Below are the code and all the weights of a small trained network. Each question names an input and a target symbol and asks about switching units off, where a switched-off unit gives its printed mean instead of its output.

import numpy as np


def w(rows, s, z=0):
    codes = np.array(rows[::2]) - 128.0
    scale = np.full(codes.shape[1], s)
    scale[-1] = z or s
    return codes * scale


def norm(h):
    return h / np.sqrt((h * h).mean(-1, keepdims=True) + 1e-5)


def softmax(a):
    e = np.exp(a - a.max(-1, keepdims=True))
    return e / e.sum(-1, keepdims=True)


def log_softmax(a):
    a = a - a.max(-1, keepdims=True)
    return a - np.log(np.exp(a).sum(-1, keepdims=True))


def net(x, mask):
    ids = ['ΘΛΞΣΦΩαβδζημ'.index(c) for c in x.split()]
    T = len(ids)
    res = E[ids] + P[:T]
    u = 0
    for l in range(3):
        r = norm(res)
        for j in range(2):
            rows = slice(3 * j, 3 * j + 3)
            q, k, v = (r @ M[l][rows].T for M in (Q, K, V))
            z = softmax(np.where(np.tri(T) > 0, q @ k.T / 3**0.5, -1e9)) @ v
            o = O[l][rows]
            res = res + np.where(mask[u + j], z, o[:, -1]) @ o[:, :-1]
        u += 2
    return log_softmax(norm(res)[-1] @ U[:, :-1].T + U[:, -1])


Q, K, V, O = {}, {}, {}, {}
E = w([
[87,103,99,181,177,135,106,155,139,124,182],'Θ',
[126,95,175,143,130,118,152,140,110,110,112],'Λ',
[167,156,154,104,128,117,150,140,128,118,158],'Ξ',
[201,65,131,168,130,79,70,136,61,90,168],'Σ',
[158,134,113,224,140,73,138,108,163,108,169],'Φ',
[208,143,101,154,81,104,69,104,74,176,81],'Ω',
[149,179,211,52,148,53,145,208,168,51,232],'α',
[59,247,209,207,149,71,92,127,96,120,84],'β',
[105,108,68,62,125,169,97,117,105,137,102],'δ',
[87,161,184,148,147,131,136,157,129,247,85],'ζ',
[166,176,101,117,117,192,152,128,57,168,96],'η',
[123,110,94,111,176,134,203,140,158,136,120],'μ',
],0.014)
P = w([
[77,147,89,107,157,133,87,68,136,137,149],'0',
[172,141,190,167,145,60,81,198,120,205,39],'1',
[85,96,51,101,127,23,167,81,151,159,106],'2',
[34,73,107,191,86,198,254,204,44,93,150],'3',
[170,69,188,152,2,168,98,197,183,208,32],'4',
[43,111,70,89,15,58,179,101,148,213,140],'5',
[120,162,123,239,164,131,190,137,29,110,242],'6',
],0.01)
Q[0] = w([
[126,211,92,251,95,251,154,101,115,77,141],'L0H0',
[96,195,178,228,203,179,115,100,49,49,52],'L0H0',
[218,82,103,59,140,254,145,128,58,68,183],'L0H0',
[204,63,186,122,86,139,26,202,183,160,121],'L0H1',
[176,197,184,152,133,43,77,66,123,170,96],'L0H1',
[166,134,83,123,158,48,90,188,106,192,146],'L0H1',
],0.0067)
K[0] = w([
[134,166,149,164,193,229,52,99,117,80,106],'L0H0',
[114,198,115,189,254,128,178,103,122,88,122],'L0H0',
[173,90,85,89,182,199,100,100,181,107,151],'L0H0',
[205,67,128,135,75,139,137,185,185,139,131],'L0H1',
[79,107,108,131,90,84,181,165,91,143,141],'L0H1',
[111,137,156,110,81,73,103,181,128,131,95],'L0H1',
],0.0092)
V[0] = w([
[96,145,120,80,157,184,145,150,133,93,161],'L0H0',
[63,52,111,156,74,120,194,122,110,127,140],'L0H0',
[103,77,211,85,107,187,162,116,182,127,113],'L0H0',
[71,137,171,80,89,37,124,217,94,124,59],'L0H1',
[133,117,128,127,118,146,167,195,206,88,102],'L0H1',
[184,214,205,124,170,122,126,2,129,123,152],'L0H1',
],0.0064)
O[0] = w([
[91,172,79,160,166,92,115,230,113,95,111,71],'L0H0',
[130,116,192,220,143,81,103,127,106,167,119,134],'L0H0',
[148,89,31,160,191,6,90,49,97,121,85,76],'L0H0',
[67,14,105,81,76,235,203,87,207,58,58,254],'L0H1',
[84,205,159,105,110,109,188,176,170,163,167,71],'L0H1',
[198,170,36,182,89,1,141,111,141,104,89,172],'L0H1',
],0.0062,0.0076)
Q[1] = w([
[167,152,151,233,193,244,180,196,41,41,215],'L1H0',
[253,129,126,136,90,150,39,213,182,192,74],'L1H0',
[69,94,181,216,130,186,197,74,99,167,122],'L1H0',
[165,173,170,199,189,196,63,204,95,139,110],'L1H1',
[162,167,197,71,188,68,118,131,226,207,130],'L1H1',
[130,193,120,117,160,163,184,224,47,66,224],'L1H1',
],0.0066)
K[1] = w([
[231,183,18,153,224,128,27,123,110,101,149],'L1H0',
[198,73,138,190,2,252,96,181,141,190,122],'L1H0',
[75,155,131,194,143,118,19,59,154,133,95],'L1H0',
[112,160,81,200,179,195,160,116,126,113,69],'L1H1',
[128,38,144,59,92,194,189,179,157,151,124],'L1H1',
[168,188,49,35,234,138,108,182,120,76,165],'L1H1',
],0.0074)
V[1] = w([
[75,86,121,63,181,133,63,24,104,67,111],'L1H0',
[105,162,54,52,154,89,119,245,77,88,105],'L1H0',
[172,187,142,151,173,111,157,57,157,141,168],'L1H0',
[132,111,67,114,104,199,206,89,133,115,95],'L1H1',
[88,164,45,150,49,2,188,167,178,127,175],'L1H1',
[110,101,156,162,101,193,103,120,158,108,171],'L1H1',
],0.0063)
O[1] = w([
[39,28,63,73,156,65,60,188,103,126,185,222],'L1H0',
[84,86,161,96,85,254,36,163,117,124,55,2],'L1H0',
[241,117,101,145,64,144,154,186,164,117,212,103],'L1H0',
[134,162,95,124,97,122,132,163,29,154,132,188],'L1H1',
[126,140,161,118,236,152,123,27,49,189,161,174],'L1H1',
[81,71,139,164,100,85,159,112,174,113,215,123],'L1H1',
],0.0074,0.0043)
Q[2] = w([
[174,149,116,219,125,139,107,162,147,153,104],'L2H0',
[135,87,121,145,115,146,47,98,165,162,110],'L2H0',
[132,125,148,105,182,198,121,138,97,120,148],'L2H0',
[130,184,98,111,159,166,120,171,197,89,97],'L2H1',
[125,113,94,83,79,1,121,68,202,233,74],'L2H1',
[175,119,174,70,84,115,81,149,194,158,111],'L2H1',
],0.011)
K[2] = w([
[176,147,145,189,129,102,134,178,151,105,53],'L2H0',
[69,99,201,127,139,213,142,156,140,145,94],'L2H0',
[159,174,78,105,201,156,93,180,121,120,172],'L2H0',
[107,200,134,122,189,168,213,128,197,58,91],'L2H1',
[22,89,223,210,13,112,217,76,125,191,147],'L2H1',
[163,66,177,91,121,136,254,146,96,157,159],'L2H1',
],0.0086)
V[2] = w([
[111,113,52,188,105,124,129,64,66,129,167],'L2H0',
[130,145,211,196,93,151,138,198,101,122,125],'L2H0',
[126,128,77,235,113,135,91,111,72,126,71],'L2H0',
[89,116,196,188,137,128,117,102,145,22,160],'L2H1',
[192,1,155,194,195,110,112,177,85,165,84],'L2H1',
[46,151,150,168,210,128,125,163,153,187,100],'L2H1',
],0.0094)
O[2] = w([
[88,185,59,110,169,79,178,125,155,48,124,253],'L2H0',
[164,121,78,189,117,131,74,252,124,98,108,17],'L2H0',
[111,191,127,155,123,44,150,151,104,41,112,241],'L2H0',
[90,124,242,161,95,106,118,37,96,33,115,173],'L2H1',
[192,61,184,143,184,84,153,187,14,176,109,66],'L2H1',
[125,158,110,177,239,88,118,104,197,102,103,218],'L2H1',
],0.011,0.0049)
U = w([
[170,93,168,193,157,99,32,151,181,65,62,147],'Θ',
[130,96,127,184,182,60,117,103,2,144,140,118],'Λ',
[175,191,108,96,163,198,140,126,64,127,62,148],'Ξ',
[120,33,185,115,62,128,167,142,99,78,134,54],'Σ',
[208,181,173,187,134,157,195,118,128,130,180,76],'Φ',
[125,136,90,74,38,107,163,169,135,158,192,70],'Ω',
[116,103,158,87,166,188,69,71,106,174,115,222],'α',
[74,132,117,102,131,114,148,82,196,44,136,91],'β',
[44,74,101,141,147,109,23,208,127,127,198,159],'δ',
[104,130,56,140,205,93,208,193,196,176,153,4],'ζ',
[180,134,74,130,97,129,87,179,96,119,104,204],'η',
[166,137,147,153,217,174,119,178,177,161,77,166],'μ',
],0.008,0.0035)

Each question gives the input, a string of symbols that net reads in full, and the target symbol t.
The units are the heads (3 rows each of Q, K, V and O). Each row of codes is followed by its name. A weight is (code - 128) times the scale printed after its matrix; where a second scale follows, it is the last column's (O and U).
mask holds one flag per head, layer by layer. A switched-off head (its flag False) gives its mean, the last column of its rows in O, instead of its output. The means were averaged over made-up inputs and are rounded, as every weight is.
A unit's drop is (log p(t) with every unit on - log p(t) with that unit switched off) / (log p(t) with every unit on - log p(t) with every unit switched off).
The circuit of an input: a set's keep is (log p(t) with only the set's units on - log p(t) with every unit switched off) / (log p(t) with every unit on - log p(t) with every unit switched off). Starting from all 6 units, units are removed one at a time, each time the one whose removal leaves the highest keep (on an exact tie, the one counted first), for as long as the keep stays at least 0.8.
units of the circuit, in order: the units of the circuit, biggest drop first
unit that matters most: the unit with the biggest drop
which heads matter: for each layer, one digit per head in row order, 1 if its drop is at least 0.15 and else 0, layers parted by /
input α β β ζ β Ω, target Ω: units of the circuit, in order => (L0H0 L2H1)
input β Ξ Φ Σ β β ζ, target β: unit that matters most => L2H1
input Λ β Σ, target Σ: units of the circuit, in order => (L2H1 L0H0)
input δ Σ β β β δ β, target δ: which heads matter => 00 / 10 / 00
input β μ Φ Φ δ, target α: which heads matter => 01 / 10 / 10
input η Φ δ β Λ ζ, target ζ: which heads matter => 10 / 10 / 01
input δ δ β Φ α Λ ζ, target δ: units of the circuit, in order => (L1H0 L0H1)
input Ω η β Φ β β Λ, target Ω: which heads matter => 10 / 00 / 01
input δ Ξ Φ Λ Λ α, target α: units of the circuit, in order => (L2H0 L1H1)
input Σ Ω δ β, target Σ: which heads matter => 01 / 01 / 01
input Φ Λ Θ Ω, target Φ: units of the circuit, in order => (L0H1 L1H0)
input Ξ δ Λ β, target Ξ: units of the circuit, in order => (L0H1 L1H1 L1H0 L2H1)
input α β Σ ζ Λ Θ Φ, target α: units of the circuit, in order => (L0H0 L2H0 L1H1 L1H0)
input Λ Θ β Λ β β ζ, target Λ: which heads matter => 11 / 00 / 01
input ζ δ Λ β β, target Θ: units of the circuit, in order => (L2H0)
input Λ β δ α Λ Ξ β, target Λ: units of the circuit, in order => (L2H1 L0H1)
input Λ β β Ξ, target Λ: units of the circuit, in order => (L2H1 L0H0)
input ζ ζ β Σ β β Λ, target ζ: which heads matter => 10 / 00 / 01
input Ξ Σ β β β β η, target Ξ: units of the circuit, in order => (L1H1 L0H1 L1H0 L0H0)
input ζ β Λ α, target ζ: which heads matter => 10 / 00 / 01
input Λ β β β Λ δ, target Λ: unit that matters most => L0H0
input Φ β β β, target Φ: units of the circuit, in order => (L0H1 L1H0 L0H0)
input Λ δ ζ Φ, target Λ: which heads matter => 11 / 00 / 01
input η β μ β β β ζ, target η: which heads matter => 01 / 10 / 11
